Below are the code and all the weights of a small trained network. Each question names an input and a class and asks about switching units off, where a switched-off unit gives its printed mean instead of its output.

import numpy as np


def w(rows, s, z=0):
    codes = np.array(rows[::2]) - 128.0
    scale = np.full(codes.shape[1], s)
    scale[-1] = z or s
    return codes * scale


def norm(h):
    return h / np.sqrt((h * h).mean(-1, keepdims=True) + 1e-5)


def f(y):
    return y / 2 * (1 + np.tanh(0.7978845608 * (y + 0.044715 * y**3)))


def log_softmax(a):
    a = a - a.max(-1, keepdims=True)
    return a - np.log(np.exp(a).sum(-1, keepdims=True))


def net(x, mask):
    res = np.array(x, float).reshape(1, 2) / 4 @ E
    u = 0
    for l in range(2):
        y = f(norm(res) @ A[l][:, :-1].T + A[l][:, -1])
        res = res + np.where(mask[u : u + 6], y, B[l][:, -1]) @ B[l][:, :-1]
        u += 6
    return log_softmax(norm(res)[-1] @ U[:, :-1].T + U[:, -1])


A, B = {}, {}
E = w([
[24,118,187,148,173,49,173,127,180],'x0',
[160,254,97,118,144,166,112,190,20],'x1',
],0.0064)
A[0] = w([
[45,71,183,182,173,59,230,60,245,90],'L0N1',
[201,201,73,68,169,164,99,193,44,29],'L0N2',
[224,127,80,61,76,218,68,83,90,26],'L0N3',
[235,73,123,130,97,207,37,97,109,2],'L0N4',
[61,210,191,138,253,67,247,155,82,70],'L0N5',
[160,179,189,186,112,169,143,89,129,102],'L0N6',
],0.005,0.0045)
B[0] = w([
[137,169,105,117,161,164,199,136,192,255],'L0N1',
[62,140,145,2,187,218,91,172,221,200],'L0N2',
[157,146,77,178,79,14,230,110,80,198],'L0N3',
[181,66,116,76,58,23,188,107,133,175],'L0N4',
[173,76,138,181,98,40,92,127,43,203],'L0N5',
[87,92,104,105,151,193,144,131,72,123],'L0N6',
],0.0074,0.0077)
A[1] = w([
[142,174,136,161,138,132,188,119,150,190],'L1N1',
[138,151,138,80,147,118,62,108,116,108],'L1N2',
[78,133,145,123,163,183,144,114,213,51],'L1N3',
[117,96,123,126,126,126,129,73,254,89],'L1N4',
[113,127,111,206,129,172,94,94,129,118],'L1N5',
[158,81,80,101,85,137,153,108,97,3],'L1N6',
],0.0097,0.0042)
B[1] = w([
[132,137,148,138,141,141,147,103,190,211],'L1N1',
[141,110,160,121,144,134,106,81,164,141],'L1N2',
[130,235,123,136,57,197,255,162,60,218],'L1N3',
[58,93,152,202,135,218,19,111,57,253],'L1N4',
[128,148,162,165,127,49,131,170,14,112],'L1N5',
[209,84,138,116,95,103,128,107,80,166],'L1N6',
],0.0095,0.0074)
U = w([
[125,138,151,205,146,46,88,148,41,172],'0',
[148,27,117,168,106,171,53,91,120,116],'1',
[233,106,72,81,54,85,213,102,135,162],'2',
[102,128,171,80,205,136,5,173,109,64],'3',
[123,119,94,136,137,116,100,141,169,1],'4',
[73,151,150,223,126,233,175,118,144,198],'5',
[128,221,85,36,160,211,124,180,157,134],'6',
[137,117,134,182,187,42,213,137,250,123],'7',
],0.015,0.0043)

Each question gives the input, the list of numbers given to net, and the class t.
The units are the neurons (one row each of A and B). Each row of codes is followed by its name. A weight is (code - 128) times the scale printed after its matrix; where a second scale follows, it is the last column's (A, B and U).
mask holds one flag per neuron, layer by layer. A switched-off neuron (its flag False) gives its mean, the last column of its row in B, instead of its output. The means were averaged over made-up inputs and are rounded, as every weight is.
A unit's drop is (log p(t) with every unit on - log p(t) with that unit switched off) / (log p(t) with every unit on - log p(t) with every unit switched off).
The circuit of an input: a set's keep is (log p(t) with only the set's units on - log p(t) with every unit switched off) / (log p(t) with every unit on - log p(t) with every unit switched off). Starting from all 12 units, units are removed one at a time, each time the one whose removal leaves the highest keep (on an exact tie, the one counted first), for as long as the keep stays at least 0.8.
units of the circuit, in order: the units of the circuit, biggest drop first
most important unit: the unit with the biggest drop
top k neurons: the k neurons with the biggest drops, biggest first
k most important neurons of layer l: the k neurons of layer l with the biggest drops, biggest first
drop when u is switched off: that unit's drop, to one decimal
input [2,2], class 0: most important unit => L0N5
input [6,2], class 7: top 3 neurons => L1N4, L0N1, L0N5
input [4,7], class 3: units of the circuit, in order => L0N3, L0N2, L0N5, L1N3
input [-8,4], class 2: 2 most important neurons of layer 0 => L0N3, L0N4
input [2,0], class 7: top 2 neurons => L0N5, L0N2
input [8,4], class 0: 2 most important neurons of layer 0 => L0N5, L0N2
input [-5,3], class 2: top 3 neurons => L0N3, L1N4, L0N4
input [4,1], class 7: top 3 neurons => L0N5, L0N1, L1N4
input [4,8], class 3: top 2 neurons => L0N5, L1N3
input [-7,4], class 2: top 2 neurons => L0N3, L1N4
input [1,3], class 3: top 4 neurons => L0N1, L0N5, L1N3, L1N2
input [8,-2], class 5: top 3 neurons => L0N1, L0N3, L1N4
input [3,4], class 0: top 2 neurons => L0N5, L1N4
input [3,7], class 3: most important neuron of layer 0 => L0N5
input [-2,-3], class 1: top 2 neurons => L0N2, L1N3
input [6,8], class 0: top 2 neurons => L0N5, L1N4
input [5,1], class 7: top 2 neurons => L0N5, L0N1
input [5,7], class 0: 2 most important neurons of layer 1 => L1N4, L1N1
input [3,1], class 7: 2 most important neurons of layer 0 => L0N1, L0N5
input [-2,3], class 6: units of the circuit, in order => L0N2
input [-8,2], class 2: drop when L0N3 is switched off => 0.1
input [-1,3], class 6: drop when L1N4 is switched off => 0.1
input [-4,2], class 2: 3 most important neurons of layer 0 => L0N3, L0N4, L0N1
